In the rows, zero is written as 128.
Each row has a class, written after it, and each block has its own classes.
[108 116 131 106 132 114 188 138 124 160 127 151 118 144 102 112 104 115
   4 129 141 100 194 111 136 118 127 138 123 125  70  83 108 129 124 102
  78 154]
(100)
[136 113 131  99 137 123 173 143 139 138 147  48 129 149 122 122 119 118
 107 165 114 120 192 149 142 109 135 125 154 106  71 114 138 149 129 114
  92 128]
(24)
[143 121 204 134 114 138 176 125 120 128 112 252 128 122 113  72 163 124
 179  98 167 134 139 124 158 101 124 141 107 117 173 147 116 122 117  77
 162 121]
(91)
[139  99 145 119 122 155 175 189 141 131  89 177 102 130 114 108 131 109
  51  90 196 122 159 114 167 126  98 154 119 140 165 130 111 136 119  84
 143 125]
(94)
[123 116 127 128 124 122 161  91 132 121 146 197 147 140  70 131 133 127
  34 138 136 120 194 128 158 114 137 124 122 139  76  78 107 126 123 103
  91 131]
(24)
[148 137 132 119 145 151 161 150 130 135 112  77 110 115 140 121 128 140
 185 119 169 143 126 131 148 112 114 139  92 115 135 105 120 131 122 122
 135 138]
(94)
[136 139 135 125 135 146 138 144 147 190  98 112 158 119 125 120 107  65
 156  90 204 171 139 127 136 111 112 143  95 144 128 115 121 119 126 110
 153  98]
(94)
[120 142 139 125 132 129 209 125 132 122  96 229 132 140 129 115 104 122
 196 108 126 149 138 129 133 133 127 122  67  95 135 115 120 143 128 104
 151 134]
(91)
[124 126 119 128 150 118 125 149 117 107 128 204 150 132 128 141 132  95
  41 126 112 123 113 124 144 129 131 132 106  95 160 122  86 143 136 108
 164 118]
(91)
[125 116 128  83 123 128 145 138 138 123 127 174 132 138 107 126 114 119
  69 136 125 110 197 135 124 133 117 155 131 137 104 114 119 144 114 147
 110 124]
(24)
[121 115 112 118 131 126 165 142 125 100 142 176 134 135 133 135 122 100
  10 149 116 120 190 126 140  98 142 141 160 116  82 112  96 113 131 112
  90 137]
(24)
[123 122 133 139 134 111 176 113 122 119 131 176 144 131 112 127 120 147
 164 125 130 130 144 127 144 114 131 133  79 115 134 117  94 140 127  93
 130 136]
(91)
[135 117 129 105 138 128 212  70 126 127 130 164 139 150 119 160  93  94
  15 178 102 123 217 128 149  90 149 190 168  77  72 125 161 140 124 112
  92 127]
(24)
[130 128 139 131 131 121 210 118 129 127 126 186 111 134 128 135  45 127
  70  84 146 126 144 115 148 107 106 122 107 116 119 114 125 149 137  93
 127 119]
(24)
[125 117 128 126 144 126 175 131 120 124 127 119 131 126 138 129 135 133
  71 141 129 117 129 118 148 109 116 128 109  86 110 122  90 135 141  72
 140 132]
(91)
[113 127 111 117 127 137 146 150 120 120 133 191 135 128 113 116 121 114
  67 127 144 110 181 121 148 168 110 141 127 133 127 110 110 129 207 115
 114 147]
(24)
[125 118 138 147 149 113 177 140 123 131 131 114 133 132 109 107 131 132
  34 136 147 119 142 119 141 101 116 138 122 108 114 110  83 129 129  87
 123 127]
(24)
[133 127 132 105 139 137 141 144 142 127 123 145 136 137 110 135 111 107
  71 167 130 128 176 133 145 110 135 136 147 111 115 138 137 136 127 121
  90 130]
(24)
[119 116 136 103 146 118 120 172 137 115 107  97 124 132 120 103  87 118
  24 131 148  91 142 126 115 147 116 117 107 141  91  79 109 133 121 122
 106 133]
(100)
[139 137 149 124 137 142 225 108 145 123 106 227 109 105 128 116 117 126
 252 101 163 134 145 128 129 114 106 130  74 120 141 127 126 165 143  80
 141 132]
(94)
[143 125 134  93  94 115 181 117 131 110 132 252 141 133 119 127 124 113
 132 112 112 115 170 118 148 146 109 141 127 112 133 132 131 159 132 106
 129 132]
(24)
[120  92 157 100 113 112 131 191 145 120 128   4 122 143 140  84 106 111
  68 140 139 112 148 129 115 157 111 121 113 171  97  84 123 132 126 145
  91 133]
(100)
[135 126 115 127  96 101 154 107 130 115 134 252 143 122 108 133 145 118
 122 142 119 122 161 108  99 126 116 137 204 109 132 125 101 122 124  78
 124 127]
(24)
[160 127 148  98  99 131 252 132 159 105  96 252 149 149  74 122  21  79
  30  84 116 130 249 119 134 148 119 120 132  79 108 127 173 236 139 101
  90 119]
(100)
[128 109 128 113 128 122 163 150 148 125 132 157 157 126 122 114 118 127
 190 141 133 117 170 128 129 138 102 139 123 131 115 121 140 148 114 107
  96 124]
(100)
[143 134 147 122 150 142 189 120 131 145 120 127 108 124 142 110 133 129
 252 112 202 142 155 117 159 112 131 127 106 133 132 149 139 138 126  90
 151 127]
(94)
[116 132 140 127 127 130 218 120 117 114 116 177 121 105 111 128 114 127
 113 105 152 117 120 123 145  97 128 140 109  96 125 134 109 130 131 113
 129 146]
(94)
[129 123 148 104 120 123 168 159 152 114 102 155 130 150 109 117  72 109
  77 140 137 114 181 129 102 135 123 120 117  99  94  98 147 130 138 132
  94 127]
(100)
[130 117 135 110 133 153 207 136 126 111 116 140 127 123 153 124 100  99
   6 127 148 120 175 139 133 116 140 137 136 109  95 113 128 147 113 104
 112 122]
(24)
[134 131 124 143 127 121 146 117 121 117 122 252 134 135 132 150 122 134
 207 132 162 135 168 122 156 112 153 145 137  84 143 148 119 132 117  89
 156 122]
(91)
[145 153 133 144 133 129 140 120 127 139 129 158 130 132 125 121 139 137
 222 132 122 135 123 124 145 111 122 140 100 127 142 141 119 123 107  92
 152 129]
(94)
[131 107  94 120 156 129 146 114 119 127 122  67 131 140 116 173 144 134
 112 151  68 120 144 102 151  87 148 136 152  76 119 131 116 118 135 107
 136 120]
(24)
[135 136 123 120 140 132 151 138 133 130 105 174 124 126 111 116 111 127
 110  96 168 136 134 120 127 121 112 137  99 124 144 111 101 123 136 119
 133 131]
(94)
[133 138 130 101 123 133 154 135 143 138 123 235 138 127 122 101 115 109
 209 103 146 137 139 129 124 145 126 159 135 123 162 143 188 145 119 124
 151 137]
(91)
[129 123 117 114 141 140 145 151 146 120 121 250 102 127 118 120 114 125
  32 116 145 135 174 119 139 117 129 153 150 128 121 111 118 112 117 102
 115 127]
(24)
[127 134 126 136 143 140 150 123 120 115 124 196 127 120 111 114 101 142
  81 104 159 134 121 113 135 121 117 139 110 120 140 113 114 126 127 154
 130 133]
(94)
[148 119 123  85 128 165 212 179 149 102 112 190 137 154  96 135  44  64
   4 123 126 144 195 126 119 134 129 143 172  68  93 112 152 153 138 136
  73 124]
(100)
[125 121 101 113 108 131 102 157 134 113 130 252 140 138 104 131  95 104
   4 124  98 122 148 121 113 167 138 121 141 117 113 121 130 133 112 195
 118 130]
(100)
[131 128 119 117 134 124 164  99 139 124 134 252 131 132 106 118 154 124
 162 129 141 126 178 121 152 112 122 154 125 127 124 127 122 134  97  94
 126 119]
(91)
[110 123 155 119 106 112 186 141 174 131 141  98 123 153 109 119 120 130
  81 142 150 118 177 136 152 112 122 137 104 130  91  98 102 132 125  93
 103 128]
(24)
[143 109 161 100 140 148 127 171 160 114 119  50 106 144 115 119 102 106
  23 164 123 108 138 129 134 137 126 136 119 109 132 103 121 129 127 134
 105 128]
(100)
[127 107 150 119 129 136 217 154 142 104 108  45 100 135 128 112  97 113
 110 103 155 112 118 118 143 110 115 119  82  98 113 108 125 144 130 112
 106 134]
(100)
[126 137 129 122 133 140 213 130 143 121 130 243 133 139 118 139 132 118
 177 147 132 148 196 128 143 116 116 128 145 103 111 129 130 133 129  71
 111 145]
(24)
[127 121 112 136 141 120 164 118 119 122 127 219 145 120 123 140 142 132
 144 128 113 123 136 135 167 125 125 135 127  91 139 143 132 136 135  96
 159 123]
(91)
[124 129 128 123 102 109 155 106 127 125 156 231 138 126 108 123 158 118
 152 144 107 113 208 117 142 115 121 134 140 137 126 124 127 144 118 110
 104 121]
(24)
[124 131 129 143 130 109 137 113 127 117 149 205 128 134 112 126 146 127
 132 163 129 113 178 130 144 104 113 136 121 143  92 130 109 121 113  98
 105 115]
(24)

A new block, with new classes.
[134 125 139 141 141 118 130 115 142 128 124 118 117 134 141 136 137 121
 135 128 129 113 128 133 139 110 138 126 123 131 136 143 123 109 103 179
 122 121]
(2)
[110 119 127 122 110 129 146 120 137 132 123 132 108 118 127 135 144 120
 108 130 129 132 125 132 116 132 137 125 115 122 106 138 128 158 113 127
 132 133]
(127)
[138 135 145 131 155  92 100 100 188 107 167 106 133 152 141 128 141 115
 143 121 102 123 158  88 139  81 111 126 108 119  87 135 101 132 103 149
 122 110]
(6)
[124 120 133 135 154 106 138  23 152 147 170 110  94 147 150 162 150 115
 117 141 113 141 109  94 132  64 141 122 150  94 110 149  97 179  88 138
 131 128]
(127)
[134 125 124 139 148 103  89 101 194 145 120 128 152 186 141  91 148 138
 154 132  87 117 141 126 126  96  99 124  83 116 102 118 112 148 116 110
 116 110]
(6)
[106 110 136 143 133 105 106 182 174  97 110 126 125 132 129 138 136 104
 129 130 102 121 147 119 137 119 118 116  96 159 103 133 126 117 108 117
 105 121]
(6)
[133 120 123 142 143 125 101  80 141 130 172 116 118 132 139 133 144 120
 126 100 130 140 125 106 127 104 127 110 139  99 113 142 109 180 116 151
 141 130]
(127)
[127 131 129 132 149 118 120  97 136 115 161 111 109 125 149 143 134 114
 127 130 128 141 138 109 133  99 127 126 139 116 125 134 102 135 113 150
 122 125]
(127)
[110 150 132 144 134 129 133 148  96 110 137 112 149  76 145 146  92  98
 149 119 134 139 130 145 125 140 139 144 175 145 168 120 150  80 145 121
 124 144]
(2)
[139 128 131 120 122 143 151  73 140 142 173 121  99 137 119 136 148 143
 106 135 122 144 121  96 126 101 135 127 120  99  89 150 110 185 103 156
 153 119]
(127)
[130 126 101 135 145 123 137  71 149 154 132 124  92 158 136 161 154 135
 113 126 111 128 126 122 134 108 149 114 125  84 106 147 100 147  98 119
 129 125]
(6)
[119 122 131 135 137 128 147 117 127 131  96 135 108 144 115 129 148 165
 119 126 113 116 132 157 136 124 155 128 121  95 113 138 125 138 112 101
 116 130]
(2)
[124 110 132 141 149 117 134 117 172 113 135 118 108 146 134 134 140 111
 124 132 108 124 145 107 132  99 128 118 110 114  92 147 108 147 103 126
 119 123]
(6)
[116 114 126 129 135 115 139 164 160 105 125 132 109 140 117 136 148 127
 123 134  97 113 140 124 134 127 135 115  85 149 100 139 124 115 112 124
 116 110]
(6)
[132 137 130 136 141 143 134  78  98 152 117 131 116 117 121 117 131 137
 129 114 129 143 108 145 131 126 153 127 167 114 143 126 123 132 121 117
 132 145]
(2)
[132 124 137 126 117 126 152 120 125 130 121 138  94 137 113 143 133 136
 108 131 149 135 126 142 128 139 152 118 126 123 103 144 136 159 108 122
 122 148]
(2)
[134 114 144 131 142 129 128 140 132 141  97 134 106 137 130 133 158 140
 114 141 118  91 143 147 138 134 139 120  80 154 105 135 126  98 120 116
 117 114]
(2)
[127 117 138 118 139 120 138  88 127 120 170 112  86 118 130 162 147 129
  98 129 142 116 120 107 148 115 146 121 115 129 114 164 100 114 100 175
 133 128]
(2)
[120 122 118 154 124 124 143 125 137 117 139 125 100 125 108 138 136 111
 114 129 130 142 121 115 135 114 138 126 133 118  98 146 121 161 110 127
 133 130]
(6)
[134 117 123 137 134 121 133 128 155 125 141 126 100 143 127 147 144 126
 118 129 115 115 131 114 132  96 134 119 109 123  96 145 109 170 101 128
 123 117]
(127)
[107 110 118 150 147 137 182  91 157 116 144 128  92 117 111 169 132 103
 112 127 123 171 115  90 118  78 158 138 171  98  99 144 108 229 106 127
 120 159]
(127)
[138 125 123 150 161 136 158 114 109 115 122 116 100 115 128 164 129 101
 127 126 139 142 142 132 126 130 156 124 159 139 137 137 122 100 103 128
 121 150]
(2)
[114 136 138 156 167 114 137 121 150 112 123 108 128 121 150 160 122  97
 152 129 112 125 138 129 126 107 142 119 145 144 138 131 127 115 114 116
 107 133]
(6)
[133 130 134 122 152 133 127  32 113 180 118 127 113 146 136 133 145 162
 126 124 124 135 105 138 120 119 155 131 152  99 140 129 109 134 118 116
 141 139]
(2)
[128 130 174 155 184 137 121  59 114 189  42 112 121 152 162 135 148 147
 156 112  81  84 118 190 132 145 188 120 147 174 181 122 118  26 136  52
  88 141]
(2)
[146 129 140 130 146 131 142  91 145 152 132 122 107 133 139 132 136 147
  92 120 133 110 123 141 132 130 136 123 130 116 132 139 111 113 123 122
 134 124]
(2)
